Below is a small trained network, with its code and all its weights. Each question gives an input and a target symbol and asks what happens when units are switched off, that is, made to give their printed mean instead of their output.

import numpy as np


def w(rows, s, z=0):
    codes = np.array(rows[::2]) - 128.0
    scale = np.full(codes.shape[1], s)
    scale[-1] = z or s
    return codes * scale


def f(y):
    return np.maximum(y, 0)


def softmax(a):
    e = np.exp(a - a.max(-1, keepdims=True))
    return e / e.sum(-1, keepdims=True)


def log_softmax(a):
    a = a - a.max(-1, keepdims=True)
    return a - np.log(np.exp(a).sum(-1, keepdims=True))


def net(x, mask):
    ids = ['δεθμξπστψω'.index(c) for c in x.split()]
    T = len(ids)
    res = E[ids] + P[:T]
    u = 0
    for l in range(2):
        q, k, v = (res @ M[l].T for M in (Q, K, V))
        z = softmax(np.where(np.tri(T) > 0, q @ k.T / 4**0.5, -1e9)) @ v
        res = res + np.where(mask[u], z, O[l][:, -1]) @ O[l][:, :-1]
        u += 1
        y = f(res @ A[l][:, :-1].T + A[l][:, -1])
        res = res + np.where(mask[u : u + 12], y, B[l][:, -1]) @ B[l][:, :-1]
        u += 12
    return log_softmax(res[-1] @ U[:, :-1].T + U[:, -1])


Q, K, V, O, A, B = {}, {}, {}, {}, {}, {}
E = w([
[161,128,153,173,106,173,121,42,161,167],'δ',
[94,124,180,97,66,150,178,166,55,154],'ε',
[89,95,176,205,119,85,125,137,134,158],'θ',
[156,159,99,114,127,151,111,69,36,199],'μ',
[173,111,91,188,174,132,203,141,116,128],'ξ',
[185,177,198,70,178,137,141,142,110,129],'π',
[122,146,66,108,105,111,108,200,151,211],'σ',
[141,121,124,81,123,86,220,92,148,122],'τ',
[133,2,131,107,102,185,79,157,122,117],'ψ',
[224,134,145,134,90,84,131,170,75,70],'ω',
],0.0077)
P = w([
[41,139,105,107,242,99,78,90,147,73],'0',
[175,166,134,170,83,114,195,118,66,163],'1',
[176,146,143,152,86,117,190,134,73,176],'2',
[180,134,153,141,89,133,180,146,78,184],'3',
[177,130,156,141,77,135,173,153,88,200],'4',
[189,118,153,130,78,129,165,163,92,216],'5',
[191,106,163,125,85,131,165,162,109,216],'6',
[190,94,158,122,80,129,155,166,111,226],'7',
[197,86,157,117,84,135,151,164,118,240],'8',
[196,76,161,119,97,129,144,179,131,249],'9',
[196,68,154,122,91,131,133,185,129,254],'10',
[209,60,143,119,93,120,144,177,131,244],'11',
],0.004)
Q[0] = w([
[3,175,98,133,183,131,83,70,201,24],'L0H1',
[3,174,98,134,183,131,83,71,201,24],'L0H1',
[3,174,98,134,183,131,82,71,200,24],'L0H1',
[252,79,161,124,69,125,171,185,56,234],'L0H1',
],0.0078)
K[0] = w([
[253,101,228,166,7,198,228,138,53,227],'L0H1',
[253,103,229,165,7,198,229,138,53,227],'L0H1',
[253,103,228,165,7,198,229,139,52,227],'L0H1',
[2,154,26,86,246,58,28,122,200,31],'L0H1',
],0.006)
V[0] = w([
[40,217,214,34,137,173,128,66,154,242],'L0H1',
[112,107,127,192,163,144,146,7,225,108],'L0H1',
[113,63,171,31,100,136,48,113,177,83],'L0H1',
[74,81,2,163,103,161,60,141,150,223],'L0H1',
],0.0053)
O[0] = w([
[123,131,155,40,11,147,140,56,253,152,198],'L0H1',
[118,150,16,94,32,191,210,142,48,52,254],'L0H1',
[167,166,143,95,28,21,20,150,81,78,152],'L0H1',
[198,194,162,168,111,235,75,161,149,92,118],'L0H1',
],0.0048,0.00065)
A[0] = w([
[174,139,125,129,120,48,252,154,66,169,201],'L0N1',
[148,95,170,170,109,193,107,50,147,174,196],'L0N2',
[105,84,231,152,149,50,36,85,79,159,203],'L0N3',
[180,55,90,63,37,183,131,195,71,153,173],'L0N4',
[201,119,162,73,106,196,107,117,197,205,217],'L0N5',
[221,186,131,85,71,139,241,81,76,143,248],'L0N6',
[22,54,64,153,107,123,216,79,107,199,250],'L0N7',
[215,154,172,185,230,186,114,162,13,124,221],'L0N8',
[118,201,76,128,253,50,77,69,84,152,189],'L0N9',
[120,81,96,122,109,80,147,168,171,187,207],'L0N10',
[153,83,239,203,116,75,127,172,171,177,198],'L0N11',
[159,179,97,158,68,67,85,174,136,166,163],'L0N12',
],0.0053,0.0022)
B[0] = w([
[176,153,113,114,116,79,254,159,91,144,236],'L0N1',
[155,111,167,171,121,202,95,71,159,236,169],'L0N2',
[107,101,213,146,126,62,50,81,59,194,169],'L0N3',
[149,83,128,79,47,150,75,176,103,151,221],'L0N4',
[192,127,166,74,119,177,88,127,197,195,202],'L0N5',
[239,171,130,84,83,129,196,101,75,120,254],'L0N6',
[63,76,87,139,104,148,245,117,85,234,193],'L0N7',
[218,168,142,171,213,188,148,165,36,129,205],'L0N8',
[101,156,71,58,227,112,14,109,64,184,149],'L0N9',
[119,94,119,126,102,86,164,168,179,202,180],'L0N10',
[132,100,217,194,129,95,141,164,183,202,196],'L0N11',
[145,191,110,144,42,37,104,176,168,177,170],'L0N12',
],0.0043,0.006)
Q[1] = w([
[212,95,185,97,127,84,207,194,59,198],'L1H1',
[193,172,163,111,140,101,193,178,2,127],'L1H1',
[63,199,82,155,137,160,80,80,154,44],'L1H1',
[141,45,140,127,116,124,114,126,199,178],'L1H1',
],0.0066)
K[1] = w([
[96,111,129,138,147,126,60,129,216,167],'L1H1',
[136,93,154,165,99,128,70,150,254,235],'L1H1',
[175,138,135,127,96,132,197,133,56,111],'L1H1',
[40,143,89,93,202,129,64,88,132,57],'L1H1',
],0.0054)
V[1] = w([
[121,196,45,118,42,56,205,194,165,143],'L1H1',
[225,217,173,198,128,176,170,2,104,143],'L1H1',
[24,81,225,241,109,86,163,132,129,132],'L1H1',
[150,180,100,101,255,70,150,154,117,126],'L1H1',
],0.0054)
O[1] = w([
[92,237,42,145,134,91,85,178,219,204,169],'L1H1',
[254,61,88,190,153,117,76,24,165,149,255],'L1H1',
[66,166,220,228,58,163,154,77,144,155,112],'L1H1',
[123,129,160,102,226,58,165,125,166,113,85],'L1H1',
],0.0057,0.002)
A[1] = w([
[92,42,51,137,123,122,175,59,95,199,234],'L1N1',
[182,153,100,36,78,210,131,146,135,136,247],'L1N2',
[116,183,226,100,87,42,83,158,119,141,206],'L1N3',
[55,131,113,134,139,93,193,138,154,146,214],'L1N4',
[155,157,146,46,43,120,64,81,123,137,242],'L1N5',
[155,144,119,254,96,200,81,207,101,164,239],'L1N6',
[161,59,85,25,164,106,147,183,88,127,223],'L1N7',
[113,99,179,87,122,166,178,179,116,128,215],'L1N8',
[172,4,217,150,120,142,151,63,82,112,240],'L1N9',
[180,148,146,152,160,42,145,119,218,131,253],'L1N10',
[156,171,96,89,193,79,114,148,121,145,201],'L1N11',
[129,176,164,113,138,241,146,143,163,164,221],'L1N12',
],0.0065,0.0017)
B[1] = w([
[78,100,78,145,104,135,154,101,113,240,220],'L1N1',
[148,146,105,81,89,176,99,134,136,117,254],'L1N2',
[70,177,215,124,100,70,111,143,145,119,194],'L1N3',
[59,148,106,156,145,149,224,158,146,140,153],'L1N4',
[128,150,150,86,30,113,65,88,129,123,213],'L1N5',
[155,155,87,234,138,153,106,178,105,98,235],'L1N6',
[152,81,95,64,168,103,114,183,107,85,220],'L1N7',
[91,109,160,104,108,165,182,187,137,103,185],'L1N8',
[155,65,193,165,133,152,134,79,111,68,244],'L1N9',
[187,138,155,166,171,60,129,119,253,103,184],'L1N10',
[136,162,93,130,184,73,76,160,111,123,176],'L1N11',
[140,164,153,106,174,231,134,151,193,154,184],'L1N12',
],0.006,0.0083)
U = w([
[124,160,25,88,118,138,43,33,26,160,2],'δ',
[111,191,174,199,82,152,145,46,178,145,172],'ε',
[71,99,166,86,91,205,151,177,60,104,139],'θ',
[181,27,113,129,115,159,77,76,149,123,145],'μ',
[141,110,20,170,208,187,208,159,145,95,52],'ξ',
[77,95,153,9,101,46,193,58,176,133,94],'π',
[170,185,192,72,205,142,82,140,188,64,163],'σ',
[104,219,50,96,120,101,98,195,176,181,195],'τ',
[160,155,142,139,102,49,60,143,109,3,179],'ψ',
[76,87,157,202,211,53,129,144,100,153,56],'ω',
],0.0056,0.00086)

Each question gives the input, a string of symbols that net reads in full, and the target symbol t.
The units are the heads (4 rows each of Q, K, V and O) and the neurons (one row each of A and B). Each row of codes is followed by its name. A weight is (code - 128) times the scale printed after its matrix; where a second scale follows, it is the last column's (O, A, B and U).
mask holds one flag per unit, layer by layer, with each layer's heads first. A switched-off unit (its flag False) gives its mean, the last column of its rows in O or B, instead of its output. The means were averaged over made-up inputs and are rounded, as every weight is.
A unit's drop is (log p(t) with every unit on - log p(t) with that unit switched off) / (log p(t) with every unit on - log p(t) with every unit switched off).
The circuit of an input: a set's keep is (log p(t) with only the set's units on - log p(t) with every unit switched off) / (log p(t) with every unit on - log p(t) with every unit switched off). Starting from the 12 units with the biggest drops (on a tie, the unit counted first), units are removed one at a time, each time the one whose removal leaves the highest keep (on an exact tie, the one counted first), for as long as the keep stays at least 0.8.
units of the circuit, in order: the units of the circuit, biggest drop first
top k neurons: the k neurons with the biggest drops, biggest first
top k neurons in layer l: the k neurons of layer l with the biggest drops, biggest first
drop when u is switched off: that unit's drop, to one decimal
input δ μ σ σ ω, target τ: top 3 neurons -> (L1N9; L0N12; L0N10)
input ω ω σ ε ε, target ω: units of the circuit, in order -> (L0H1; L1N2; L1N5; L0N5)
input δ ω π ω ξ δ σ σ ε ξ, target τ: units of the circuit, in order -> (L1H1; L0H1; L1N9)
input θ ω π ψ ψ ξ, target θ: units of the circuit, in order -> (L1H1; L0N6; L0N1; L1N10)
input μ π ξ ξ π σ ξ ω ω π ψ ω, target θ: top 2 neurons in layer 1 -> (L1N10; L1N8)
input μ ψ ω ε τ θ θ τ π, target ε: units of the circuit, in order -> (L1H1; L1N7; L0N11; L0N6)
input τ ω ξ ε δ ω π θ σ ω ω μ, target τ: units of the circuit, in order -> (L1H1; L1N9; L0H1)
input ε ω ω π σ ξ τ ω μ, target τ: units of the circuit, in order -> (L1H1; L1N9)
input ξ μ σ ε, target τ: units of the circuit, in order -> (L1H1; L1N9)
input π ε τ π ω δ ξ δ π ω τ, target π: units of the circuit, in order -> (L0H1; L1N6; L0N8)
input τ ε μ ξ ε, target τ: units of the circuit, in order -> (L1H1; L0H1; L1N9)
input ε ε θ σ θ ξ ε ε, target ε: top neuron in layer 0 -> (L0N11)
input π τ ξ ψ σ ψ ξ σ σ μ ξ, target τ: units of the circuit, in order -> (L1H1; L1N9)
input ψ ε δ θ π τ μ δ π δ σ ε, target ψ: top neuron in layer 1 -> (L1N1)
input ω μ μ μ, target ω: top 2 neurons -> (L1N2; L1N5)
input ξ ω τ, target ξ: top 3 neurons in layer 1 -> (L1N5; L1N3; L1N4)
input ξ ξ ξ ε π ω ξ τ, target ξ: top 2 neurons -> (L1N5; L1N3)
input μ θ ω, target ε: top 2 neurons in layer 1 -> (L1N7; L1N11)
input μ ω π ξ σ τ ω ε ξ δ ξ δ, target μ: top 2 neurons in layer 1 -> (L1N9; L1N3)
input σ ξ σ μ σ π ω ε ω ε δ, target σ: top 2 neurons in layer 1 -> (L1N1; L1N12)
input ψ π ω, target ψ: top neuron in layer 1 -> (L1N1)
input μ ξ π, target σ: top 2 neurons -> (L1N1; L0N7)
input θ ψ τ, target θ: top 3 neurons -> (L0N6; L0N1; L1N10)
input ω ε μ ξ ω μ τ τ τ μ, target ω: drop when L1H1 is switched off -> 0.3
input θ ε ψ ψ σ π ε π ψ π ξ π, target θ: drop when L1N10 is switched off -> 0.3
input π μ ε ε τ, target π: drop when L1N6 is switched off -> 0.2
input ψ ω π, target ψ: drop when L1N1 is switched off -> 0.2
input π μ τ π π π δ σ θ, target π: top 2 neurons in layer 0 -> (L0N8; L0N9)
input μ τ ε, target μ: top 2 neurons in layer 1 -> (L1N9; L1N3)
